Below are the code and all the weights of a small trained network. Each question names an input and a class and asks about switching units off, where a switched-off unit gives its printed mean instead of its output.

import numpy as np


def w(rows, s, z=0):
    codes = np.array(rows[::2]) - 128.0
    scale = np.full(codes.shape[1], s)
    scale[-1] = z or s
    return codes * scale


def f(y):
    return np.maximum(y, 0)


def log_softmax(a):
    a = a - a.max(-1, keepdims=True)
    return a - np.log(np.exp(a).sum(-1, keepdims=True))


def net(x, mask):
    res = np.array(x, float).reshape(1, 7) / 4 @ E
    y = f(res @ A[0][:, :-1].T + A[0][:, -1])
    res = res + np.where(mask, y, B[0][:, -1]) @ B[0][:, :-1]
    return log_softmax(res[-1] @ U[:, :-1].T + U[:, -1])


A, B = {}, {}
E = w([
[127,126,127],'x0',
[129,129,126],'x1',
[193,64,238],'x2',
[129,126,129],'x3',
[254,174,64],'x4',
[119,244,219],'x5',
[128,127,126],'x6',
],0.0094)
A[0] = w([
[80,205,90,105],'neuron 1',
[154,89,175,87],'neuron 2',
[134,140,132,155],'neuron 3',
[175,143,113,67],'neuron 4',
[153,56,93,93],'neuron 5',
[114,71,90,126],'neuron 6',
[140,124,150,114],'neuron 7',
[255,168,122,118],'neuron 8',
[152,132,176,116],'neuron 9',
[85,120,147,73],'neuron 10',
[109,142,98,87],'neuron 11',
[117,139,114,92],'neuron 12',
[36,89,178,86],'neuron 13',
[201,138,85,130],'neuron 14',
[144,115,148,89],'neuron 15',
[152,102,175,83],'neuron 16',
[189,153,105,52],'neuron 17',
[106,159,45,111],'neuron 18',
[67,190,65,113],'neuron 19',
[175,75,168,82],'neuron 20',
[90,149,98,86],'neuron 21',
[72,65,136,77],'neuron 22',
[126,62,90,114],'neuron 23',
[124,161,150,78],'neuron 24',
[127,191,168,41],'neuron 25',
[158,131,109,75],'neuron 26',
[155,111,168,84],'neuron 27',
[144,60,86,110],'neuron 28',
[88,119,144,75],'neuron 29',
[108,144,103,79],'neuron 30',
[121,154,146,77],'neuron 31',
[170,146,111,83],'neuron 32',
[132,129,122,204],'neuron 33',
[134,54,76,4],'neuron 34',
[128,185,164,39],'neuron 35',
[128,125,129,92],'neuron 36',
[125,229,178,100],'neuron 37',
[116,135,156,75],'neuron 38',
[160,144,111,94],'neuron 39',
[174,154,105,100],'neuron 40',
[87,153,104,99],'neuron 41',
[153,137,98,124],'neuron 42',
[125,185,168,61],'neuron 43',
[146,140,112,124],'neuron 44',
[66,106,157,62],'neuron 45',
],0.015,0.014)
B[0] = w([
[170,72,116,223],'neuron 1',
[176,67,63,177],'neuron 2',
[124,108,179,169],'neuron 3',
[92,136,47,144],'neuron 4',
[145,179,181,210],'neuron 5',
[149,206,221,227],'neuron 6',
[141,123,118,148],'neuron 7',
[57,109,80,243],'neuron 8',
[162,104,129,181],'neuron 9',
[110,143,94,157],'neuron 10',
[155,105,101,150],'neuron 11',
[132,107,130,133],'neuron 12',
[71,137,15,254],'neuron 13',
[42,119,103,215],'neuron 14',
[140,124,117,138],'neuron 15',
[176,74,40,166],'neuron 16',
[85,139,44,152],'neuron 17',
[187,92,137,233],'neuron 18',
[175,63,132,251],'neuron 19',
[181,99,79,187],'neuron 20',
[172,104,66,166],'neuron 21',
[104,150,67,204],'neuron 22',
[160,185,167,225],'neuron 23',
[149,155,132,146],'neuron 24',
[157,189,147,164],'neuron 25',
[122,147,68,136],'neuron 26',
[161,114,84,157],'neuron 27',
[169,228,189,224],'neuron 28',
[100,159,45,153],'neuron 29',
[140,120,104,142],'neuron 30',
[145,164,122,138],'neuron 31',
[84,133,69,149],'neuron 32',
[103,71,222,250],'neuron 33',
[160,214,175,168],'neuron 34',
[147,186,195,156],'neuron 35',
[129,140,134,128],'neuron 36',
[164,186,180,243],'neuron 37',
[150,141,91,138],'neuron 38',
[93,129,112,146],'neuron 39',
[74,112,98,166],'neuron 40',
[167,116,104,174],'neuron 41',
[92,128,116,168],'neuron 42',
[164,182,157,169],'neuron 43',
[100,123,118,153],'neuron 44',
[65,149,2,182],'neuron 45',
],0.0078,0.0086)
U = w([
[140,255,152,122],'0',
[20,162,94,75],'1',
[99,129,163,255],'2',
[187,92,116,51],'3',
],0.0097,0.011)

Each question gives the input, the list of numbers given to net, and the class t.
The units are the neurons (one row each of A and B). Each row of codes is followed by its name. A weight is (code - 128) times the scale printed after its matrix; where a second scale follows, it is the last column's (A, B and U).
mask holds one flag per neuron, in row order. A switched-off neuron (its flag False) gives its mean, the last column of its row in B, instead of its output. The means were averaged over made-up inputs and are rounded, as every weight is.
A unit's drop is (log p(t) with every unit on - log p(t) with that unit switched off) / (log p(t) with every unit on - log p(t) with every unit switched off).
The circuit of an input: a set's keep is (log p(t) with only the set's units on - log p(t) with every unit switched off) / (log p(t) with every unit on - log p(t) with every unit switched off). Starting from the 12 units with the biggest drops (on a tie, the unit counted first), units are removed one at a time, each time the one whose removal leaves the highest keep (on an exact tie, the one counted first), for as long as the keep stays at least 0.8.
circuit, biggest first: the units of the circuit, biggest drop first
most important unit: the unit with the biggest drop
top k neurons: the k neurons with the biggest drops, biggest first
drop when u is switched off: that unit's drop, to one decimal
input [0,-3,5,-1,7,-8,8], class 0: circuit, biggest first => [neuron 28; neuron 5]
input [0,0,4,0,-6,-4,-3], class 1: most important unit => neuron 13
input [-1,-5,7,1,4,6,-6], class 3: circuit, biggest first => [neuron 16; neuron 2]
input [0,-7,8,1,-8,-8,5], class 0: circuit, biggest first => [neuron 28; neuron 6; neuron 23]
input [2,6,-3,-8,-3,-5,-4], class 0: circuit, biggest first => [neuron 6; neuron 28; neuron 23]
input [0,2,-8,1,5,-2,-1], class 3: top 3 neurons => [neuron 18; neuron 19; neuron 1]
input [5,4,6,-7,7,-7,-7], class 0: top 2 neurons => [neuron 28; neuron 5]
input [1,-4,-8,6,7,4,8], class 2: circuit, biggest first => [neuron 19; neuron 14]
input [-5,-5,-7,-6,-6,2,5], class 3: top 2 neurons => [neuron 19; neuron 1]
input [-4,8,-8,-6,6,4,-6], class 3: circuit, biggest first => [neuron 19; neuron 1]
input [8,-2,0,4,2,-4,-3], class 0: circuit, biggest first => [neuron 28; neuron 19]
input [0,-3,4,0,-7,-6,6], class 1: top 4 neurons => [neuron 13; neuron 45; neuron 22; neuron 37]
input [1,-5,6,-3,-7,-1,-1], class 1: circuit, biggest first => [neuron 13; neuron 45]
input [-6,7,-3,4,2,1,-6], class 2: top neuron => [neuron 13]
input [-8,7,-3,1,-7,4,4], class 1: top 2 neurons => [neuron 13; neuron 45]
input [-3,7,-8,-1,-7,-4,-2], class 3: top 2 neurons => [neuron 19; neuron 18]
input [-1,6,-5,-5,5,1,-7], class 2: top 2 neurons => [neuron 13; neuron 18]
input [3,-2,6,-8,-6,-6,2], class 0: top 4 neurons => [neuron 28; neuron 6; neuron 23; neuron 5]
input [-7,1,4,8,5,-7,-7], class 0: drop when neuron 34 is switched off => 0.1
input [-3,6,-5,6,0,-8,6], class 0: drop when neuron 7 is switched off => 0.0
input [8,3,4,1,6,0,-6], class 1: most important unit => neuron 8
input [0,7,8,-5,-8,3,-7], class 1: drop when neuron 13 is switched off => 0.4
input [-8,8,7,-1,4,5,6], class 3: drop when neuron 9 is switched off => 0.2
